Each row has a name. Each question is about the rows just above it. Places in a row count from 1.

[  -2   13  -15   15    9  -57  -11    7  -53    7   30   54    0  -36
 -100   16  -28  -29  -22] : <36>
[ 34 102 -24  -9  -9  52 101 -47   7 -53  30   0 -36  54  12 -66 -24  19
 -27] : <48>
[ 27  42 -30 -10   1 -17   8  19  18   7  29 -17 -40   1  14 -10 -12  26
 -23] : <86>
Does one of the named rows hold [-53   8] side by side, in this order? => no
Move every entry of [-53  30] by +1 step of 1. => [-52  31]
The next entry after [  7 -53  30   0 -36  54]: => [12]
Is [-12 -10] printed in one of the named rows, side by side and in this order? => no
The entry that follows [102]: => [-24]
Right after [9] comes => [-57]

[ -7  14  -8   6  59  -6  -6  17  25 -11 -14  16  -9   1 -13  35  10  36
 -29  10  31  13 -13  -4 -43  10  -1 -20 -45  40   4  69 -14  -1 -20  -9
 -19  10   8  -1   1  25  17  22  -4 -10  26 -15  41] = <72>
[  5  19 -17   4  46 -11  13  17   2 -23 -29  18   5  17  -3  24 -22  35
  -3  30  37  45  -1 -11 -23  -2  12 -21  -3  28 -10  36   1  -8 -29  -5
  13   7  34  -9 -16  18  12  32 -29  21   6   3  36] = <96>
[-10  17  -2 -21  20 -21 -18 -11 -12   0  -8  13 -22  39  57  17 -13 -28
   9   7  76   2  20  -4 -19   8  35 -22 -41  42 -10  19 -13 -23  -1 -17
 -14  22  29 -17 -71  24  14  27  -3  12  30 -10   9] = <103>
[  9   1   1  22  60  -7 -12 -14  -3   5  -5  10 -28  65   9  25   4  -3
 -18   2  42 -12  11  -8 -65  12  19 -13 -16  34  -5  34 -40 -19 -26 -12
   8  11  25   1   4   8  17  -1 -17   0   1  -3 -13] = <18>
[ -2  22   2   4  58 -15 -25  -9  12   4 -10   9  -6  49  22  44  -1  16
  -9   6  41  -1  21  -5 -50   8  21 -12 -34  30  -5  54 -24  -1 -18 -21
 -11  26  15  -9 -27  34  16  28   7  -5  26 -24  17] = <122>
[ -5  -3 -11  -2  23  -8   1  39 -49  -7 -14  -1 -18   6  32  55 -18  -8
 -16  14  46  12  13  -3 -12  20   4 -32  29  50 -30  22 -10 -52   0  -8
  -6  -6  50 -10   2  12  32  16 -54  16  14 -20   3] = <60>
[  6 -13  12   9  53   8   3   0 -21  -2 -33   8  -9  36  -6  16 -19   6
 -25  23  -4  26 -13 -42 -84   3   8 -23  25  46   6  26 -49 -13 -22  -6
  26  19  27  20 -15  12   9  17 -47  -1  23   4   8] = <124>
[ -2  21  -6 -10  51 -18 -13  -4 -14   3 -17  10 -10  30  29  37 -10  -5
  -1  -4  42  -2  19   9 -16   7  37 -14 -58  44 -33  40 -22 -31   0 -17
  -8  32  39 -17 -38  34  13  35   7  11  19 -42  17] = <217>
[ 33 -13 -20  24  54  -4 -63 -12 -72 -21 -27  81 -27  54  46  18 -41 -49
 -18  -4  21 -39  -5   0 -66   9  31 -17 -35  51 -22  76 -16  13  -6   2
  19  20  35 -32  -7   3  31 -25  11   9 -24  23 -11] = <68>
[ 13  45 -13  -9  25  -8  -1 -12 -32   0 -23  26 -19  17  21  36 -19 -15
  -3 -20  19  -4   1  11  -7  28  18 -11 -18  52 -41  46 -33 -50  -2   0
  10  33  69 -37 -24  31  22  12  -9  35   0 -19   3] = <142>
[  6  -7  -8  23  45 -11 -29  19  -8 -18 -32  55  -2  17  19  33 -44  31
 -28  18  59  17   1 -12 -26  -8  16 -25 -13  24 -13  66  15   9 -22 -18
  -1  -1  22 -11 -17  21  35   8 -21  21   6  21  24] = <109>
[  8 -16  -8   3  62   4   7   3 -27 -11 -33  -6 -28  35   1  23   3 -11
 -22  18  -7  -5 -25 -15 -88  20   3 -14 -19  45  16  33 -64   2 -10   9
  28  46  14  18 -17  19  -1  14  -5 -24   7 -33  14] = <84>
Which row holds [  6  -7  -8  23  45 -11 -29  19  -8 -18 -32  55  -2  17  19  33 -44  31
 -28  18  59  17   1 -12 -26  -8  16 -25 -13  24 -13  66  15   9 -22 -18
  -1  -1  22 -11 -17  21  35   8 -21  21   6  21  24]? => <109>
[ -2  21  -6 -10  51 -18 -13  -4 -14   3 -17  10 -10  30  29  37 -10  -5
  -1  -4  42  -2  19   9 -16   7  37 -14 -58  44 -33  40 -22 -31   0 -17
  -8  32  39 -17 -38  34  13  35   7  11  19 -42  17] is in which row? => <217>

[-65 -64 -66 -66 -67 -66 -26 -26 -25 -29 -25 -25 -65 -26 -64 -65 -26 -24
 -26 -65 -26 -66 -66 -66 -26 -26 -65 -25 -25  18 -88 -88] = <20>
[-6 77 76 78 78 78 77 -6 -6 -6 -7 -6 77 -6 76 77 -6 -6 -6 77 -6 79 78 77
 -6 -6 77 -6 -6 -6 77 78] = <4>
[-26 -65 -64 -66 -66 -67 -66 -26 -26 -25 -26 -25 -65 -26 -64 -65 -26 -24
 -26 -65 -26 -66 -66 -66 -26 -26 -65 -25 -25 -26 -66 -66] = <37>
Give the next entry after [-66 -26 -26 -25 -26]. => [-25]
What is the next entry after [-65 -64 -66 -66 -67 -66 -26 -26 -25 -26 -25]? => [-65]
Move every entry of [-25 -65 -26 -64] by -1 step of 1. => [-26 -66 -27 -65]
Move every entry of [-26] by +1 step of 1. => [-25]
Table of tags by key:
[-65] -> z115
[-26] -> z148
[76] -> z102
[-6] -> z984
The tag of <4>, keyed by place 1: => z984
Is [79 78] printed in one of the named rows, side by side and in this order? => yes
Which row holds [-65 -64 -66 -66 -67 -66 -26 -26 -25 -29 -25 -25 -65 -26 -64 -65 -26 -24
 -26 -65 -26 -66 -66 -66 -26 -26 -65 -25 -25  18 -88 -88]? => <20>

[ 97  97 -97  93] -> <102>
[-76  75  76 -73] -> <9>
[ 97  97 -97  36] -> <40>
[-75 -75  75 -72] -> <30>
[-75 -75  75] with +1 step of 1 on every entry: => [-74 -74  76]
[75] with +1 step of 1 on every entry: => [76]
Does one of the named rows hold [ 97 -97] side by side, in this order? => yes
tags:
[76] -> z460
[75] -> z501
[-73] -> z955
[93] -> z210
[-72] -> z817
Look up the entry of <9> at place 4 in the table: => z955
The entry that follows [76]: => [-73]
What is the next entry after [-76  75]? => [76]
Shift each entry of [-75] by +1 times 1: => [-74]

